Below are the code and all the weights of a small trained network. Each question names an input and a class and asks about switching units off, where a switched-off unit gives its printed mean instead of its output.

import numpy as np


def w(rows, s, z=0):
    codes = np.array(rows[::2]) - 128.0
    scale = np.full(codes.shape[1], s)
    scale[-1] = z or s
    return codes * scale


def norm(h):
    return h / np.sqrt((h * h).mean(-1, keepdims=True) + 1e-5)


def f(y):
    return np.maximum(y, 0)


def log_softmax(a):
    a = a - a.max(-1, keepdims=True)
    return a - np.log(np.exp(a).sum(-1, keepdims=True))


def net(x, mask):
    res = np.array(x, float).reshape(1, 4) / 4 @ E
    u = 0
    for l in range(4):
        y = f(norm(res) @ A[l][:, :-1].T + A[l][:, -1])
        res = res + np.where(mask[u : u + 3], y, B[l][:, -1]) @ B[l][:, :-1]
        u += 3
    return log_softmax(norm(res)[-1] @ U[:, :-1].T + U[:, -1])


A, B = {}, {}
E = w([
[128,87,167,202,121,125,142,122,137,164,99],'x0',
[128,54,55,150,149,161,110,251,70,116,117],'x1',
[102,53,71,105,101,188,193,94,178,55,57],'x2',
[60,137,28,113,166,124,106,93,140,171,108],'x3',
],0.011)
A[0] = w([
[125,89,144,95,115,134,80,238,205,115,113,6],'0.n1',
[105,117,180,194,128,173,66,167,50,150,255,54],'0.n2',
[201,106,168,110,72,117,129,58,130,141,126,102],'0.n3',
],0.0055,0.0022)
B[0] = w([
[102,89,190,154,93,105,18,50,5,119,124,172],'0.n1',
[118,163,130,86,121,146,113,172,106,163,151,253],'0.n2',
[87,143,138,92,103,194,121,91,159,86,189,215],'0.n3',
],0.013,0.0042)
A[1] = w([
[214,75,151,82,8,133,175,104,100,114,130,12],'1.n1',
[63,211,108,121,119,2,115,90,131,226,153,177],'1.n2',
[24,117,76,146,126,190,66,174,150,160,146,3],'1.n3',
],0.0067,0.0028)
B[1] = w([
[102,166,128,127,216,159,100,60,72,127,130,176],'1.n1',
[218,82,158,209,137,68,137,151,155,55,121,254],'1.n2',
[170,133,103,104,141,168,140,121,169,245,81,190],'1.n3',
],0.012,0.0066)
A[2] = w([
[103,121,125,113,197,83,164,146,80,194,129,23],'2.n1',
[119,105,145,141,55,156,113,147,112,38,69,2],'2.n2',
[128,156,235,84,1,118,121,206,87,145,194,106],'2.n3',
],0.0071,0.0035)
B[2] = w([
[177,187,86,114,135,145,111,171,137,88,181,149],'2.n1',
[127,114,153,140,128,76,94,106,94,114,194,153],'2.n2',
[58,57,89,52,46,162,69,151,250,171,135,254],'2.n3',
],0.013,0.0063)
A[3] = w([
[109,43,139,116,175,124,109,206,11,58,175,8],'3.n1',
[151,146,202,134,89,195,194,103,2,37,146,66],'3.n2',
[164,204,139,138,52,196,63,194,198,210,215,176],'3.n3',
],0.0061,0.0018)
B[3] = w([
[177,153,215,209,105,26,118,178,97,143,105,171],'3.n1',
[94,105,213,163,209,168,74,89,54,116,153,169],'3.n2',
[117,163,61,140,139,129,248,79,102,100,41,255],'3.n3',
],0.011,0.0081)
U = w([
[85,166,100,78,96,132,193,68,248,75,103,203],'0',
[188,105,186,207,213,25,60,165,70,34,204,231],'1',
[12,51,57,45,122,214,101,255,92,168,76,134],'2',
[183,192,21,151,228,109,172,220,73,193,136,4],'3',
[41,139,183,87,214,204,116,41,113,45,224,36],'4',
],0.0079,0.0044)

Each question gives the input, the list of numbers given to net, and the class t.
The units are the neurons (one row each of A and B). Each row of codes is followed by its name. A weight is (code - 128) times the scale printed after its matrix; where a second scale follows, it is the last column's (A, B and U).
mask holds one flag per neuron, layer by layer. A switched-off neuron (its flag False) gives its mean, the last column of its row in B, instead of its output. The means were averaged over made-up inputs and are rounded, as every weight is.
A unit's drop is (log p(t) with every unit on - log p(t) with that unit switched off) / (log p(t) with every unit on - log p(t) with every unit switched off).
The circuit of an input: a set's keep is (log p(t) with only the set's units on - log p(t) with every unit switched off) / (log p(t) with every unit on - log p(t) with every unit switched off). Starting from all 12 units, units are removed one at a time, each time the one whose removal leaves the highest keep (on an exact tie, the one counted first), for as long as the keep stays at least 0.8.
circuit, biggest first: the units of the circuit, biggest drop first
most important unit: the unit with the biggest drop
top k neurons in layer l: the k neurons of layer l with the biggest drops, biggest first
drop of u: that unit's drop, to one decimal
input [0,-6,0,7], class 1: top neuron in layer 3 => 3.n3
input [-6,-8,8,-3], class 4: top 2 neurons in layer 3 => 3.n2, 3.n3
input [0,6,-5,6], class 3: circuit, biggest first => 1.n3, 2.n3
input [4,-6,-7,0], class 0: top 2 neurons in layer 0 => 0.n3, 0.n2
input [7,-2,-7,-6], class 0: circuit, biggest first => 2.n3, 3.n3
input [8,2,-7,-2], class 2: circuit, biggest first => 2.n3, 0.n2
input [0,-6,2,-4], class 4: circuit, biggest first => 1.n1, 2.n3, 3.n2
input [-1,-2,1,-7], class 4: top 2 neurons in layer 0 => 0.n2, 0.n3
input [-4,7,5,-1], class 1: circuit, biggest first => 2.n3, 3.n1
input [0,-2,3,-4], class 4: top 2 neurons in layer 1 => 1.n1, 1.n2
input [-4,-4,-1,7], class 1: drop of 1.n1 => 0.0
input [6,8,-2,5], class 3: drop of 0.n3 => 0.1
input [2,2,-8,-3], class 2: drop of 0.n2 => 0.2
input [5,-6,-5,-1], class 0: most important unit => 0.n3
input [-1,6,-6,0], class 2: top 2 neurons in layer 0 => 0.n2, 0.n1
input [6,-6,-3,1], class 1: top 2 neurons in layer 1 => 1.n2, 1.n3
input [2,-6,-7,0], class 0: top 2 neurons in layer 0 => 0.n3, 0.n2
input [5,-7,8,0], class 4: top 2 neurons in layer 1 => 1.n3, 1.n1
